Below are the code and all the weights of a small trained network. Each question names an input and a class and asks about switching units off, where a switched-off unit gives its printed mean instead of its output.

import numpy as np


def w(rows, s, z=0):
    codes = np.array(rows[::2]) - 128.0
    scale = np.full(codes.shape[1], s)
    scale[-1] = z or s
    return codes * scale


def f(y):
    return y / 2 * (1 + np.tanh(0.7978845608 * (y + 0.044715 * y**3)))


def log_softmax(a):
    a = a - a.max(-1, keepdims=True)
    return a - np.log(np.exp(a).sum(-1, keepdims=True))


def net(x, mask):
    res = np.array(x, float).reshape(1, 7) / 4 @ E
    y = f(res @ A[0][:, :-1].T + A[0][:, -1])
    res = res + np.where(mask, y, B[0][:, -1]) @ B[0][:, :-1]
    return log_softmax(res[-1] @ U[:, :-1].T + U[:, -1])


A, B = {}, {}
E = w([
[211,198,122,107,147,127,156,91,144,108,211,61],'x0',
[157,119,186,45,225,112,134,175,226,184,254,58],'x1',
[87,182,114,67,103,171,183,80,151,31,151,157],'x2',
[133,151,145,140,204,105,133,84,126,163,215,78],'x3',
[144,133,89,79,104,211,132,200,222,105,146,196],'x4',
[132,117,141,165,202,74,199,70,129,165,189,41],'x5',
[188,66,205,101,137,58,142,213,184,139,56,125],'x6',
],0.008)
A[0] = w([
[64,209,73,182,135,134,119,22,92,112,197,94,253],'N0',
[189,174,87,31,121,141,162,90,190,144,229,73,197],'N1',
[189,153,147,74,226,139,129,102,188,127,198,79,217],'N2',
[134,159,96,101,45,210,115,174,144,61,33,241,172],'N3',
[173,28,218,122,254,21,123,159,181,218,95,121,195],'N4',
[151,75,79,88,56,134,102,209,132,74,80,217,236],'N5',
],0.0058,0.003)
B[0] = w([
[135,137,92,90,151,61,105,71,43,106,92,186,217],'N0',
[195,175,138,106,174,175,86,164,141,61,128,229,190],'N1',
[206,196,230,115,211,96,57,154,137,105,166,111,196],'N2',
[85,127,101,118,35,255,129,139,218,92,78,206,253],'N3',
[94,85,236,181,50,103,166,166,171,202,133,88,230],'N4',
[27,93,117,190,76,191,167,181,191,102,127,153,226],'N5',
],0.0085,0.013)
U = w([
[134,55,219,144,125,78,153,187,160,254,100,12,182],'0',
[111,139,29,125,162,87,124,21,25,146,46,120,207],'1',
[95,95,23,116,55,198,144,174,190,94,65,136,148],'2',
[229,221,166,61,202,119,114,160,153,83,129,114,4],'3',
],0.0069,0.0015)

Each question gives the input, the list of numbers given to net, and the class t.
The units are the neurons (one row each of A and B). Each row of codes is followed by its name. A weight is (code - 128) times the scale printed after its matrix; where a second scale follows, it is the last column's (A, B and U).
mask holds one flag per neuron, in row order. A switched-off neuron (its flag False) gives its mean, the last column of its row in B, instead of its output. The means were averaged over made-up inputs and are rounded, as every weight is.
A unit's drop is (log p(t) with every unit on - log p(t) with that unit switched off) / (log p(t) with every unit on - log p(t) with every unit switched off).
most important unit: the unit with the biggest drop
k most important neurons: the k neurons with the biggest drops, biggest first
drop of u: that unit's drop, to one decimal
input [8,5,-7,-3,2,1,1], class 3: most important unit : N1
input [5,-2,-1,5,-5,-7,4], class 0: 3 most important neurons : N3; N1; N0
input [0,7,4,-3,-6,-6,2], class 3: 2 most important neurons : N5; N2
input [4,-2,5,0,-7,-1,6], class 0: 3 most important neurons : N0; N3; N1
input [-5,8,2,-5,0,3,-1], class 0: 3 most important neurons : N4; N0; N3
input [7,-4,3,3,0,6,-2], class 3: 2 most important neurons : N1; N2
input [-3,7,4,8,-5,-6,-8], class 3: 2 most important neurons : N2; N1
input [8,-2,-8,-7,-6,-6,4], class 0: 2 most important neurons : N3; N1
input [-2,6,2,1,-2,-8,7], class 0: drop of N4 : 0.2
input [-5,2,-7,-1,-6,2,-8], class 1: drop of N0 : 0.3
input [-7,3,-5,2,4,3,-8], class 1: drop of N4 : 0.2
input [5,3,-6,5,-8,4,-6], class 3: drop of N2 : 0.4
